Here is a tiny trained network, its code and every weight. The questions are about switching its units off for an input and a class, where a switched-off unit gives its printed mean instead of its output.

import numpy as np


def w(rows, s, z=0):
    codes = np.array(rows[::2]) - 128.0
    scale = np.full(codes.shape[1], s)
    scale[-1] = z or s
    return codes * scale


def f(y):
    return y / 2 * (1 + np.tanh(0.7978845608 * (y + 0.044715 * y**3)))


def log_softmax(a):
    a = a - a.max(-1, keepdims=True)
    return a - np.log(np.exp(a).sum(-1, keepdims=True))


def net(x, mask):
    res = np.array(x, float).reshape(1, 4) / 4 @ E
    y = f(res @ A[0][:, :-1].T + A[0][:, -1])
    res = res + np.where(mask, y, B[0][:, -1]) @ B[0][:, :-1]
    return log_softmax(res[-1] @ U[:, :-1].T + U[:, -1])


A, B = {}, {}
E = w([
[120,63,144,1,68],'x0',
[37,203,163,95,78],'x1',
[130,126,127,127,131],'x2',
[231,254,174,71,152],'x3',
],0.009)
A[0] = w([
[208,239,136,1,222,64],'neuron 0',
[128,185,111,182,140,255],'neuron 1',
[204,64,80,139,201,199],'neuron 2',
[45,190,150,122,79,71],'neuron 3',
[40,205,186,152,54,127],'neuron 4',
[196,85,161,38,23,114],'neuron 5',
[150,75,152,63,64,81],'neuron 6',
],0.0082,0.0075)
B[0] = w([
[76,81,51,144,169,252],'neuron 0',
[103,139,157,152,32,253],'neuron 1',
[146,130,85,103,76,237],'neuron 2',
[186,84,88,131,151,172],'neuron 3',
[200,115,53,115,116,214],'neuron 4',
[127,180,123,187,65,215],'neuron 5',
[118,158,132,247,110,174],'neuron 6',
],0.015,0.0079)
U = w([
[241,94,98,124,114,79],'0',
[111,177,156,218,108,55],'1',
[2,54,86,138,175,135],'2',
[86,142,126,76,76,248],'3',
[104,138,190,94,100,217],'4',
[140,130,179,67,194,61],'5',
[128,147,212,106,169,76],'6',
],0.017,0.011)

Each question gives the input, the list of numbers given to net, and the class t.
The units are the neurons (one row each of A and B). Each row of codes is followed by its name. A weight is (code - 128) times the scale printed after its matrix; where a second scale follows, it is the last column's (A, B and U).
mask holds one flag per neuron, in row order. A switched-off neuron (its flag False) gives its mean, the last column of its row in B, instead of its output. The means were averaged over made-up inputs and are rounded, as every weight is.
A unit's drop is (log p(t) with every unit on - log p(t) with that unit switched off) / (log p(t) with every unit on - log p(t) with every unit switched off).
The circuit of an input: a set's keep is (log p(t) with only the set's units on - log p(t) with every unit switched off) / (log p(t) with every unit on - log p(t) with every unit switched off). Starting from all 7 units, units are removed one at a time, each time the one whose removal leaves the highest keep (on an exact tie, the one counted first), for as long as the keep stays at least 0.8.
units of the circuit, in order: the units of the circuit, biggest drop first
unit that matters most: the unit with the biggest drop
k most important neurons: the k neurons with the biggest drops, biggest first
drop of u: that unit's drop, to one decimal
input [2,5,-2,7], class 2: units of the circuit, in order	(neuron 0)
input [-1,-2,7,-5], class 3: 2 most important neurons	(neuron 0; neuron 2)
input [4,-5,7,0], class 3: 2 most important neurons	(neuron 4; neuron 3)
input [-4,-3,-8,5], class 3: units of the circuit, in order	(neuron 1; neuron 6; neuron 5; neuron 4)
input [-5,-1,-6,4], class 3: units of the circuit, in order	(neuron 6; neuron 5; neuron 1)
input [-2,-1,3,1], class 4: 2 most important neurons	(neuron 0; neuron 4)
input [-2,-3,5,-4], class 3: units of the circuit, in order	(neuron 0; neuron 4; neuron 6)
input [-2,1,-6,-3], class 3: units of the circuit, in order	(neuron 0; neuron 6)
input [8,-5,-3,-3], class 1: 2 most important neurons	(neuron 6; neuron 5)
input [-5,1,8,5], class 3: 3 most important neurons	(neuron 1; neuron 6; neuron 5)
input [4,-6,-1,8], class 2: 2 most important neurons	(neuron 0; neuron 4)
input [8,7,2,-2], class 1: 3 most important neurons	(neuron 6; neuron 5; neuron 2)
input [2,2,2,-1], class 4: 3 most important neurons	(neuron 0; neuron 2; neuron 4)
input [-4,4,-7,1], class 3: 4 most important neurons	(neuron 6; neuron 5; neuron 1; neuron 4)
input [4,-3,-7,3], class 3: unit that matters most	neuron 4
input [-4,2,5,3], class 3: 3 most important neurons	(neuron 6; neuron 5; neuron 1)
input [-4,5,-3,5], class 0: 3 most important neurons	(neuron 4; neuron 3; neuron 5)
input [-2,6,-4,-5], class 0: drop of neuron 5	0.0
input [7,2,7,-7], class 1: drop of neuron 0	0.3
input [-8,4,-4,-7], class 1: units of the circuit, in order	(neuron 0)
input [4,-2,-1,6], class 2: drop of neuron 0	0.9
